Below is a small trained network, with its code and all its weights. Each question gives an input and a target symbol and asks what happens when units are switched off, that is, made to give their printed mean instead of their output.

import numpy as np


def w(rows, s, z=0):
    codes = np.array(rows[::2]) - 128.0
    scale = np.full(codes.shape[1], s)
    scale[-1] = z or s
    return codes * scale


def norm(h):
    return h / np.sqrt((h * h).mean(-1, keepdims=True) + 1e-5)


def f(y):
    return np.maximum(y, 0)


def softmax(a):
    e = np.exp(a - a.max(-1, keepdims=True))
    return e / e.sum(-1, keepdims=True)


def log_softmax(a):
    a = a - a.max(-1, keepdims=True)
    return a - np.log(np.exp(a).sum(-1, keepdims=True))


def net(x, mask):
    ids = ['ΔΘΨβητφω'.index(c) for c in x.split()]
    T = len(ids)
    res = E[ids] + P[:T]
    u = 0
    for l in range(2):
        r = norm(res)
        for j in range(2):
            rows = slice(2 * j, 2 * j + 2)
            q, k, v = (r @ M[l][rows].T for M in (Q, K, V))
            z = softmax(np.where(np.tri(T) > 0, q @ k.T / 2**0.5, -1e9)) @ v
            o = O[l][rows]
            res = res + np.where(mask[u + j], z, o[:, -1]) @ o[:, :-1]
        u += 2
        y = f(norm(res) @ A[l][:, :-1].T + A[l][:, -1])
        res = res + np.where(mask[u : u + 4], y, B[l][:, -1]) @ B[l][:, :-1]
        u += 4
    return log_softmax(norm(res)[-1] @ U[:, :-1].T + U[:, -1])


Q, K, V, O, A, B = {}, {}, {}, {}, {}, {}
E = w([
[134,94,144,181,82,92,151],'Δ',
[95,164,158,230,184,75,81],'Θ',
[180,43,89,153,108,51,191],'Ψ',
[175,135,159,3,100,98,180],'β',
[142,31,147,130,123,180,117],'η',
[76,162,141,141,115,85,136],'τ',
[144,153,196,196,91,208,107],'φ',
[81,177,82,117,124,193,130],'ω',
],0.02)
P = w([
[102,123,140,85,184,163,118],'0',
[118,115,115,136,147,189,100],'1',
[134,183,193,125,147,134,86],'2',
[119,199,67,143,224,137,128],'3',
[125,125,25,153,122,155,76],'4',
[120,140,109,135,132,132,68],'5',
[136,173,130,108,74,131,151],'6',
[167,201,160,143,209,103,149],'7',
[120,120,2,152,131,109,127],'8',
[236,155,146,87,72,129,196],'9',
],0.0093)
Q[0] = w([
[130,166,60,97,43,108,72],'L0H0',
[141,100,95,89,150,186,105],'L0H0',
[191,65,193,76,81,171,154],'L0H1',
[211,147,214,130,94,56,3],'L0H1',
],0.0075)
K[0] = w([
[124,82,152,105,69,51,142],'L0H0',
[117,168,108,169,186,103,65],'L0H0',
[161,143,176,148,215,92,64],'L0H1',
[56,130,68,148,254,87,105],'L0H1',
],0.0077)
V[0] = w([
[82,79,2,181,169,157,45],'L0H0',
[117,206,180,139,150,145,44],'L0H0',
[107,141,82,190,138,15,150],'L0H1',
[168,85,209,188,167,105,165],'L0H1',
],0.0081)
O[0] = w([
[135,98,136,62,25,94,165,130],'L0H0',
[184,61,186,154,101,5,113,10],'L0H0',
[70,156,107,107,248,113,115,210],'L0H1',
[61,112,136,61,67,145,81,253],'L0H1',
],0.013,0.0026)
A[0] = w([
[83,225,82,99,177,7,177,254],'L0N0',
[115,99,133,105,114,187,126,72],'L0N1',
[1,137,112,225,105,112,47,116],'L0N2',
[183,114,64,180,211,103,166,137],'L0N3',
],0.0085,0.0032)
B[0] = w([
[127,114,21,187,107,26,11,254],'L0N0',
[237,79,172,92,63,85,77,159],'L0N1',
[125,67,125,255,70,158,227,222],'L0N2',
[128,148,32,174,160,162,103,192],'L0N3',
],0.0082,0.0071)
Q[1] = w([
[81,162,20,187,93,133,122],'L1H0',
[197,57,1,116,114,152,139],'L1H0',
[71,167,109,176,20,177,109],'L1H1',
[195,54,137,67,211,147,88],'L1H1',
],0.0083)
K[1] = w([
[3,167,154,200,225,26,172],'L1H0',
[243,43,10,130,89,152,128],'L1H0',
[112,188,103,131,139,213,110],'L1H1',
[3,178,63,137,171,161,146],'L1H1',
],0.0066)
V[1] = w([
[183,118,79,205,164,103,73],'L1H0',
[164,3,121,59,79,131,206],'L1H0',
[239,168,167,222,153,170,29],'L1H1',
[202,75,35,35,66,195,80],'L1H1',
],0.0061)
O[1] = w([
[184,117,54,118,35,208,90,255],'L1H0',
[111,192,139,57,136,108,90,91],'L1H0',
[153,80,97,167,109,172,153,174],'L1H1',
[161,146,54,120,152,150,255,210],'L1H1',
],0.0092,0.0045)
A[1] = w([
[141,133,223,191,114,124,144,152],'L1N0',
[48,103,181,89,101,2,101,100],'L1N1',
[166,38,130,62,163,201,131,255],'L1N2',
[168,151,156,167,108,167,117,79],'L1N3',
],0.0089,0.0027)
B[1] = w([
[187,227,104,90,187,221,131,205],'L1N0',
[188,96,54,89,45,122,73,179],'L1N1',
[160,159,150,80,74,97,9,253],'L1N2',
[128,231,143,186,149,158,108,200],'L1N3',
],0.012,0.0041)
U = w([
[177,181,97,118,123,28,210,78],'Δ',
[37,196,18,59,185,151,125,194],'Θ',
[68,116,129,122,111,116,41,155],'Ψ',
[42,145,106,117,122,135,95,110],'β',
[208,152,132,156,181,226,54,103],'η',
[131,84,161,103,1,103,44,168],'τ',
[120,103,128,186,161,62,36,1],'φ',
[119,158,100,55,78,83,236,111],'ω',
],0.0067,0.0016)

Each question gives the input, a string of symbols that net reads in full, and the target symbol t.
The units are the heads (2 rows each of Q, K, V and O) and the neurons (one row each of A and B). Each row of codes is followed by its name. A weight is (code - 128) times the scale printed after its matrix; where a second scale follows, it is the last column's (O, A, B and U).
mask holds one flag per unit, layer by layer, with each layer's heads first. A switched-off unit (its flag False) gives its mean, the last column of its rows in O or B, instead of its output. The means were averaged over made-up inputs and are rounded, as every weight is.
A unit's drop is (log p(t) with every unit on - log p(t) with that unit switched off) / (log p(t) with every unit on - log p(t) with every unit switched off).
The circuit of an input: a set's keep is (log p(t) with only the set's units on - log p(t) with every unit switched off) / (log p(t) with every unit on - log p(t) with every unit switched off). Starting from all 12 units, units are removed one at a time, each time the one whose removal leaves the highest keep (on an exact tie, the one counted first), for as long as the keep stays at least 0.8.
units of the circuit, in order: the units of the circuit, biggest drop first
most important unit: the unit with the biggest drop
top k neurons: the k neurons with the biggest drops, biggest first
top k neurons in layer l: the k neurons of layer l with the biggest drops, biggest first
which heads matter: for each layer, one digit per head in row order, 1 if its drop is at least 0.15 and else 0, layers parted by /
drop when u is switched off: that unit's drop, to one decimal
input η η ω, target ω: which heads matter => 10 / 11
input φ φ τ Δ φ ω φ Θ Ψ, target τ: units of the circuit, in order => (L0H1, L0H0, L1H1)
input Ψ Ψ Δ Ψ τ β, target Θ: which heads matter => 11 / 00
input ω η Δ, target Δ: which heads matter => 11 / 00
input β Ψ β, target η: units of the circuit, in order => (L0H0)
input ω ω β Θ η η η φ Ψ ω, target τ: which heads matter => 01 / 00
input β Δ Ψ η Ψ Ψ Ψ Ψ, target Θ: units of the circuit, in order => (L0H0, L0H1)
input η η Ψ τ, target ω: units of the circuit, in order => (L0H1, L1H1, L0N2)
input φ φ φ φ β, target τ: units of the circuit, in order => (L0H1, L0H0)
input φ β β φ Ψ, target η: units of the circuit, in order => (L0H0, L0H1, L0N0)
input η η φ τ η Δ η η φ ω, target ω: units of the circuit, in order => (L1H1, L0H1, L0H0, L0N0)
input φ β Δ β Ψ Δ φ η, target τ: top 2 neurons => (L0N2, L1N2)
input η Ψ Ψ Ψ Ψ, target Θ: units of the circuit, in order => (L0H0, L0H1)
input η Ψ Δ, target ω: which heads matter => 00 / 11
input Ψ τ Ψ η Δ, target Θ: units of the circuit, in order => (L0H0)
input β φ φ Δ ω, target τ: which heads matter => 11 / 00
input β Δ η β η τ η η, target τ: which heads matter => 00 / 00
input β φ Θ φ Θ φ η Ψ, target τ: top 2 neurons in layer 1 => (L1N0, L1N3)
input η η Ψ Ψ, target ω: drop when L0N2 is switched off => -0.1
input η Δ Δ, target ω: drop when L1H1 is switched off => 0.4
input Δ Δ η Ψ Ψ τ β, target Θ: drop when L1N2 is switched off => 0.1
input η Ψ Ψ, target ω: most important unit => L1H1
input Δ φ φ β, target τ: drop when L0N1 is switched off => -0.1
